Below are the code and all the weights of a small trained network. Each question names an input and a class and asks about switching units off, where a switched-off unit gives its printed mean instead of its output.

import numpy as np


def w(rows, s, z=0):
    codes = np.array(rows[::2]) - 128.0
    scale = np.full(codes.shape[1], s)
    scale[-1] = z or s
    return codes * scale


def f(y):
    return y / 2 * (1 + np.tanh(0.7978845608 * (y + 0.044715 * y**3)))


def log_softmax(a):
    a = a - a.max(-1, keepdims=True)
    return a - np.log(np.exp(a).sum(-1, keepdims=True))


def net(x, mask):
    res = np.array(x, float).reshape(1, 4) / 4 @ E
    y = f(res @ A[0][:, :-1].T + A[0][:, -1])
    res = res + np.where(mask, y, B[0][:, -1]) @ B[0][:, :-1]
    return log_softmax(res[-1] @ U[:, :-1].T + U[:, -1])


A, B = {}, {}
E = w([
[103,146,210,215],'x0',
[79,203,52,254],'x1',
[221,203,145,82],'x2',
[80,150,138,93],'x3',
],0.0065)
A[0] = w([
[149,128,54,181,63],'N1',
[131,157,85,160,75],'N2',
[161,39,210,111,55],'N3',
[151,121,197,182,173],'N4',
[234,65,78,181,243],'N5',
[94,83,129,146,82],'N6',
[126,120,124,129,3],'N7',
[72,177,99,57,137],'N8',
[124,146,230,179,47],'N9',
[92,199,113,182,71],'N10',
[84,30,118,180,46],'N11',
[135,158,109,154,18],'N12',
[188,74,9,110,65],'N13',
[221,233,151,138,71],'N14',
[101,79,108,134,28],'N15',
],0.013,0.0049)
B[0] = w([
[158,161,160,72,181],'N1',
[165,150,157,114,159],'N2',
[185,189,191,53,253],'N3',
[90,163,64,170,240],'N4',
[82,121,172,155,252],'N5',
[125,96,98,103,162],'N6',
[166,138,94,103,88],'N7',
[89,167,113,143,207],'N8',
[107,228,5,132,217],'N9',
[168,161,200,86,235],'N10',
[112,50,93,41,234],'N11',
[176,169,115,101,117],'N12',
[123,219,13,112,224],'N13',
[106,34,90,26,244],'N14',
[162,117,77,86,129],'N15',
],0.03,0.0041)
U = w([
[129,205,52,127,108],'0',
[234,180,168,83,87],'1',
[190,43,61,74,105],'2',
[72,167,142,113,254],'3',
[166,88,145,243,180],'4',
[255,93,86,193,20],'5',
],0.0095,0.0091)

Each question gives the input, the list of numbers given to net, and the class t.
The units are the neurons (one row each of A and B). Each row of codes is followed by its name. A weight is (code - 128) times the scale printed after its matrix; where a second scale follows, it is the last column's (A, B and U).
mask holds one flag per neuron, in row order. A switched-off neuron (its flag False) gives its mean, the last column of its row in B, instead of its output. The means were averaged over made-up inputs and are rounded, as every weight is.
A unit's drop is (log p(t) with every unit on - log p(t) with that unit switched off) / (log p(t) with every unit on - log p(t) with every unit switched off).
The circuit of an input: a set's keep is (log p(t) with only the set's units on - log p(t) with every unit switched off) / (log p(t) with every unit on - log p(t) with every unit switched off). Starting from the 12 units with the biggest drops (on a tie, the unit counted first), units are removed one at a time, each time the one whose removal leaves the highest keep (on an exact tie, the one counted first), for as long as the keep stays at least 0.8.
circuit, biggest first: the units of the circuit, biggest drop first
k most important neurons: the k neurons with the biggest drops, biggest first
drop of u: that unit's drop, to one decimal
input [7,-5,6,2], class 0: 2 most important neurons : [N9, N4]
input [-7,-6,-4,4], class 0: most important neuron : [N13]
input [-7,-6,3,-4], class 0: 2 most important neurons : [N13, N10]
input [-3,8,7,-4], class 1: 3 most important neurons : [N10, N1, N2]
input [-5,-7,3,5], class 1: 4 most important neurons : [N3, N4, N9, N5]
input [7,1,-6,-6], class 0: 2 most important neurons : [N9, N4]
input [-8,-8,3,-5], class 0: 3 most important neurons : [N13, N10, N1]
input [8,7,-3,7], class 0: 2 most important neurons : [N9, N4]
input [-7,-4,-5,2], class 0: 2 most important neurons : [N13, N14]
input [1,5,7,0], class 2: 2 most important neurons : [N14, N3]
input [-3,3,2,-5], class 3: 4 most important neurons : [N5, N9, N3, N4]
input [-4,-1,5,-8], class 3: 3 most important neurons : [N5, N11, N9]
input [-4,-4,1,-7], class 3: 3 most important neurons : [N5, N9, N4]
input [6,-1,-7,-4], class 2: circuit, biggest first : [N11]
input [-5,1,8,4], class 2: drop of N13 : 0.0
input [-6,8,6,-3], class 1: drop of N1 : 0.4
input [-1,1,-8,-3], class 2: drop of N11 : 0.1
